Here is a tiny trained network, its code and every weight. The questions are about switching its units off for an input and a class, where a switched-off unit gives its printed mean instead of its output.

import numpy as np


def w(rows, s, z=0):
    codes = np.array(rows[::2]) - 128.0
    scale = np.full(codes.shape[1], s)
    scale[-1] = z or s
    return codes * scale


def f(y):
    return y / 2 * (1 + np.tanh(0.7978845608 * (y + 0.044715 * y**3)))


def log_softmax(a):
    a = a - a.max(-1, keepdims=True)
    return a - np.log(np.exp(a).sum(-1, keepdims=True))


def net(x, mask):
    res = np.array(x, float).reshape(1, 8) / 4 @ E
    y = f(res @ A[0][:, :-1].T + A[0][:, -1])
    res = res + np.where(mask, y, B[0][:, -1]) @ B[0][:, :-1]
    return log_softmax(res[-1] @ U[:, :-1].T + U[:, -1])


A, B = {}, {}
E = w([
[139,129,62,70,109,2],'x0',
[146,129,154,123,119,122],'x1',
[93,138,171,186,184,42],'x2',
[63,76,171,122,59,100],'x3',
[125,127,126,128,130,128],'x4',
[74,125,54,145,150,151],'x5',
[88,234,142,119,85,128],'x6',
[178,134,84,203,41,109],'x7',
],0.008)
A[0] = w([
[125,120,102,112,140,89,60],'n1',
[116,118,148,163,121,171,47],'n2',
[132,118,110,78,91,189,54],'n3',
[107,132,144,183,142,169,71],'n4',
[153,129,102,181,85,120,44],'n5',
[124,147,100,99,126,72,61],'n6',
[107,209,132,110,131,123,139],'n7',
[122,134,189,202,147,86,119],'n8',
[127,141,207,183,125,154,162],'n9',
[134,206,136,108,115,122,166],'n10',
[104,132,150,43,186,135,85],'n11',
[171,81,133,149,166,118,187],'n12',
[124,121,102,104,121,96,55],'n13',
[103,180,132,121,103,133,83],'n14',
[157,169,61,149,182,152,89],'n15',
[139,43,106,112,168,103,210],'n16',
[185,173,107,127,179,130,60],'n17',
[159,145,190,179,141,170,68],'n18',
[180,154,91,139,183,140,111],'n19',
[138,126,112,82,123,89,54],'n20',
[94,130,139,185,159,94,56],'n21',
[198,139,160,69,85,166,144],'n22',
[118,83,101,127,111,158,164],'n23',
[153,154,96,101,139,92,66],'n24',
[167,143,168,100,127,120,254],'n25',
[123,123,69,128,145,53,78],'n26',
[53,181,138,119,82,132,111],'n27',
[140,120,102,99,94,162,144],'n28',
[169,58,145,109,133,124,174],'n29',
[102,99,124,186,148,188,111],'n30',
[107,199,145,115,110,126,89],'n31',
[153,122,134,194,57,110,104],'n32',
[138,155,148,212,181,87,96],'n33',
[151,130,128,96,108,85,90],'n34',
[107,141,152,160,162,103,35],'n35',
[86,129,144,78,177,137,57],'n36',
[135,136,69,217,93,117,67],'n37',
[187,154,137,102,132,83,91],'n38',
[10,30,130,126,52,116,47],'n39',
[60,122,61,146,142,148,167],'n40',
[133,123,116,104,106,80,98],'n41',
[119,202,151,112,102,121,76],'n42',
[138,123,87,89,100,175,117],'n43',
[194,152,108,204,104,115,87],'n44',
[116,115,138,158,143,158,117],'n45',
],0.013,0.0066)
B[0] = w([
[176,132,106,75,106,145,142],'n1',
[160,119,110,62,106,161,147],'n2',
[188,127,100,55,165,58,166],'n3',
[141,103,105,63,64,151,163],'n4',
[108,20,143,86,182,172,152],'n5',
[134,116,94,112,88,156,159],'n6',
[167,90,115,192,122,131,173],'n7',
[129,167,111,100,134,76,199],'n8',
[113,166,75,107,103,151,216],'n9',
[151,107,115,194,119,109,178],'n10',
[65,23,127,113,184,156,202],'n11',
[158,137,99,188,125,129,216],'n12',
[177,111,119,66,79,209,135],'n13',
[196,88,135,160,136,130,143],'n14',
[99,189,209,137,106,137,183],'n15',
[148,131,99,196,118,140,253],'n16',
[145,165,251,109,109,163,165],'n17',
[146,120,70,77,73,192,179],'n18',
[120,159,222,158,111,144,187],'n19',
[166,115,103,79,87,197,147],'n20',
[216,156,134,33,164,54,160],'n21',
[108,171,110,118,150,57,206],'n22',
[142,162,124,150,121,97,182],'n23',
[148,120,132,109,90,183,151],'n24',
[12,158,91,185,116,102,223],'n25',
[140,160,91,96,92,163,192],'n26',
[169,102,126,178,121,118,186],'n27',
[132,168,135,100,167,59,176],'n28',
[162,115,119,197,124,117,209],'n29',
[145,148,76,104,95,142,198],'n30',
[192,96,109,168,156,148,155],'n31',
[61,64,164,115,180,136,188],'n32',
[161,181,114,83,153,59,192],'n33',
[112,144,99,113,103,173,153],'n34',
[153,101,130,71,127,107,143],'n35',
[107,31,122,83,179,141,172],'n36',
[96,52,125,105,192,141,182],'n37',
[89,169,109,106,131,172,163],'n38',
[150,202,254,137,133,160,225],'n39',
[35,179,78,188,121,84,198],'n40',
[112,149,111,111,97,169,159],'n41',
[184,107,120,170,143,142,154],'n42',
[158,139,123,97,156,37,179],'n43',
[61,57,152,111,193,143,184],'n44',
[141,124,88,114,89,137,158],'n45',
],0.0083,0.0082)
U = w([
[152,120,81,66,53,186,85],'0',
[91,29,155,96,214,141,81],'1',
[104,144,118,162,121,98,246],'2',
[173,152,122,80,156,26,64],'3',
[146,160,254,146,104,148,155],'4',
[78,150,97,164,115,101,193],'5',
[201,90,103,226,129,123,37],'6',
],0.012,0.011)

Each question gives the input, the list of numbers given to net, and the class t.
The units are the neurons (one row each of A and B). Each row of codes is followed by its name. A weight is (code - 128) times the scale printed after its matrix; where a second scale follows, it is the last column's (A, B and U).
mask holds one flag per neuron, in row order. A switched-off neuron (its flag False) gives its mean, the last column of its row in B, instead of its output. The means were averaged over made-up inputs and are rounded, as every weight is.
A unit's drop is (log p(t) with every unit on - log p(t) with that unit switched off) / (log p(t) with every unit on - log p(t) with every unit switched off).
The circuit of an input: a set's keep is (log p(t) with only the set's units on - log p(t) with every unit switched off) / (log p(t) with every unit on - log p(t) with every unit switched off). Starting from the 12 units with the biggest drops (on a tie, the unit counted first), units are removed one at a time, each time the one whose removal leaves the highest keep (on an exact tie, the one counted first), for as long as the keep stays at least 0.8.
circuit, biggest first: the units of the circuit, biggest drop first
most important unit: the unit with the biggest drop
k most important neurons: the k neurons with the biggest drops, biggest first
drop when u is switched off: that unit's drop, to one decimal
input [-2,4,8,-8,5,-2,-8,-5], class 3: most important unit -> n33
input [2,-5,5,-2,5,3,-4,7], class 1: circuit, biggest first -> [n37 n44]
input [5,1,7,-2,-7,-8,2,-8], class 1: 2 most important neurons -> [n11 n36]
input [-4,-2,0,4,5,2,-8,8], class 1: circuit, biggest first -> [n32 n37]
input [-5,8,-8,-2,7,-8,-6,-7], class 2: 3 most important neurons -> [n25 n22 n29]
input [-5,0,-4,-8,-7,6,3,5], class 4: 3 most important neurons -> [n15 n19 n17]
input [1,-3,6,6,7,-3,-5,5], class 3: 3 most important neurons -> [n8 n21 n33]
input [-6,-1,-7,7,-3,5,-3,3], class 3: circuit, biggest first -> [n3 n43 n28]
input [6,1,4,-7,0,-7,-3,3], class 4: circuit, biggest first -> [n17 n19]
input [-5,-5,-8,-4,-6,3,1,2], class 3: 2 most important neurons -> [n3 n43]
input [-4,-3,7,-1,-7,3,0,2], class 3: 2 most important neurons -> [n21 n33]
input [-6,1,-8,-2,1,-8,4,-1], class 3: circuit, biggest first -> [n22 n3]
input [3,0,0,6,-5,-6,-4,2], class 4: 2 most important neurons -> [n39 n40]
input [-2,5,6,-1,0,3,1,-7], class 1: circuit, biggest first -> [n11]
input [1,-5,-3,8,1,8,1,6], class 4: 2 most important neurons -> [n39 n25]
input [-5,-7,-5,-8,-2,-3,7,-4], class 4: 2 most important neurons -> [n17 n15]
input [-2,7,7,0,-6,-5,-7,8], class 1: 2 most important neurons -> [n44 n32]
input [2,-5,1,6,2,5,-3,5], class 4: 2 most important neurons -> [n39 n25]
input [7,0,2,3,-1,-4,-8,4], class 6: 4 most important neurons -> [n29 n16 n12 n9]
input [-3,-2,-7,-2,1,5,8,-3], class 6: most important unit -> n7
input [-7,2,4,7,8,-4,-2,3], class 0: drop when n30 is switched off -> 0.1
input [5,4,7,-6,-8,5,2,8], class 1: drop when n37 is switched off -> 0.2
input [1,1,6,8,-7,4,4,-1], class 4: drop when n39 is switched off -> 0.8
